Below are the code and all the weights of a small trained network. Each question names an input and a class and asks about switching units off, where a switched-off unit gives its printed mean instead of its output.

import numpy as np


def w(rows, s, z=0):
    codes = np.array(rows[::2]) - 128.0
    scale = np.full(codes.shape[1], s)
    scale[-1] = z or s
    return codes * scale


def norm(h):
    return h / np.sqrt((h * h).mean(-1, keepdims=True) + 1e-5)


def f(y):
    return y / 2 * (1 + np.tanh(0.7978845608 * (y + 0.044715 * y**3)))


def log_softmax(a):
    a = a - a.max(-1, keepdims=True)
    return a - np.log(np.exp(a).sum(-1, keepdims=True))


def net(x, mask):
    res = np.array(x, float).reshape(1, 7) / 4 @ E
    u = 0
    for l in range(4):
        y = f(norm(res) @ A[l][:, :-1].T + A[l][:, -1])
        res = res + np.where(mask[u : u + 3], y, B[l][:, -1]) @ B[l][:, :-1]
        u += 3
    return log_softmax(norm(res)[-1] @ U[:, :-1].T + U[:, -1])


A, B = {}, {}
E = w([
[38,144,166,193,109,254],'x0',
[122,130,129,142,129,112],'x1',
[130,118,136,135,125,129],'x2',
[129,125,131,130,129,129],'x3',
[133,127,126,123,126,132],'x4',
[58,80,95,8,63,117],'x5',
[88,38,108,102,254,115],'x6',
],0.0074)
A[0] = w([
[75,183,186,93,2,123,1],'L0N0',
[37,27,120,155,66,225,115],'L0N1',
[71,67,227,104,76,99,126],'L0N2',
],0.0057,0.0029)
B[0] = w([
[141,203,102,1,132,100,192],'L0N0',
[81,204,241,116,164,113,252],'L0N1',
[74,141,21,75,96,140,156],'L0N2',
],0.0099,0.003)
A[1] = w([
[169,150,226,100,38,121,132],'L1N0',
[156,129,205,146,254,153,35],'L1N1',
[77,199,162,151,40,174,1],'L1N2',
],0.008,0.002)
B[1] = w([
[182,182,64,200,138,89,195],'L1N0',
[91,76,148,179,149,68,254],'L1N1',
[176,114,63,118,140,255,212],'L1N2',
],0.0099,0.0046)
A[2] = w([
[198,113,157,31,37,41,51],'L2N0',
[204,112,241,202,77,79,6],'L2N1',
[196,76,2,112,244,100,101],'L2N2',
],0.008,0.002)
B[2] = w([
[124,96,2,154,191,134,203],'L2N0',
[155,243,77,66,165,159,182],'L2N1',
[134,139,217,86,41,134,253],'L2N2',
],0.0098,0.0049)
A[3] = w([
[252,113,175,171,120,63,5],'L3N0',
[139,105,84,162,106,176,51],'L3N1',
[76,87,161,45,141,104,3],'L3N2',
],0.013,0.0022)
B[3] = w([
[10,136,141,84,88,212,254],'L3N0',
[134,115,103,190,202,154,144],'L3N1',
[133,88,143,154,48,121,233],'L3N2',
],0.014,0.0055)
U = w([
[128,253,114,68,72,181,135],'0',
[64,91,217,85,75,161,231],'1',
[241,171,135,206,178,213,44],'2',
[118,105,216,189,217,99,50],'3',
[194,145,53,58,144,86,254],'4',
[166,72,151,50,33,73,7],'5',
],0.013,0.0018)

Each question gives the input, the list of numbers given to net, and the class t.
The units are the neurons (one row each of A and B). Each row of codes is followed by its name. A weight is (code - 128) times the scale printed after its matrix; where a second scale follows, it is the last column's (A, B and U).
mask holds one flag per neuron, layer by layer. A switched-off neuron (its flag False) gives its mean, the last column of its row in B, instead of its output. The means were averaged over made-up inputs and are rounded, as every weight is.
A unit's drop is (log p(t) with every unit on - log p(t) with that unit switched off) / (log p(t) with every unit on - log p(t) with every unit switched off).
The circuit of an input: a set's keep is (log p(t) with only the set's units on - log p(t) with every unit switched off) / (log p(t) with every unit on - log p(t) with every unit switched off). Starting from all 12 units, units are removed one at a time, each time the one whose removal leaves the highest keep (on an exact tie, the one counted first), for as long as the keep stays at least 0.8.
units of the circuit, in order: the units of the circuit, biggest drop first
k most important neurons: the k neurons with the biggest drops, biggest first
input [4,6,7,-7,7,-1,6], class 3: units of the circuit, in order	(L3N0)
input [3,-5,-1,-6,4,0,0], class 2: 4 most important neurons	(L3N0, L1N2, L1N0, L2N2)
input [5,0,6,4,5,-4,-8], class 2: units of the circuit, in order	(L1N2, L3N0)
input [-5,-3,2,5,-8,0,7], class 1: 3 most important neurons	(L2N2, L3N0, L0N0)
input [-2,4,-5,-8,0,4,2], class 5: units of the circuit, in order	(L3N0, L3N2)
input [-2,3,6,0,-5,6,5], class 5: units of the circuit, in order	(L3N0, L3N2)
input [6,-3,5,3,3,-7,-8], class 2: units of the circuit, in order	(L1N2, L3N0)
input [0,8,-7,-6,6,2,-5], class 4: units of the circuit, in order	(L0N0, L3N0, L2N0)
input [0,8,-8,3,7,6,-8], class 4: units of the circuit, in order	(L3N0, L2N0, L2N2)
input [-1,1,-7,-8,-7,8,-7], class 4: units of the circuit, in order	(L2N0, L3N0)
input [2,3,-8,-1,4,-7,2], class 3: 3 most important neurons	(L1N1, L2N2, L1N0)
input [6,-5,-2,-1,1,0,4], class 3: 2 most important neurons	(L3N0, L2N2)
input [-8,8,-8,-7,6,-8,-4], class 0: 2 most important neurons	(L3N0, L2N1)
input [-1,1,7,-6,-8,-8,-3], class 0: 3 most important neurons	(L2N1, L3N0, L2N0)
input [-7,6,6,-8,-1,0,6], class 1: units of the circuit, in order	(L3N0, L2N2)
input [-8,-4,8,-6,4,5,-7], class 4: units of the circuit, in order	(L2N0)
input [-1,5,-5,2,6,3,6], class 5: 2 most important neurons	(L3N0, L3N2)
input [3,-2,2,5,5,-6,1], class 3: 2 most important neurons	(L1N1, L1N2)
input [7,1,1,2,-6,-1,7], class 3: 2 most important neurons	(L3N0, L2N2)
input [3,-7,5,-4,8,-3,-6], class 2: most important neuron	(L1N2)
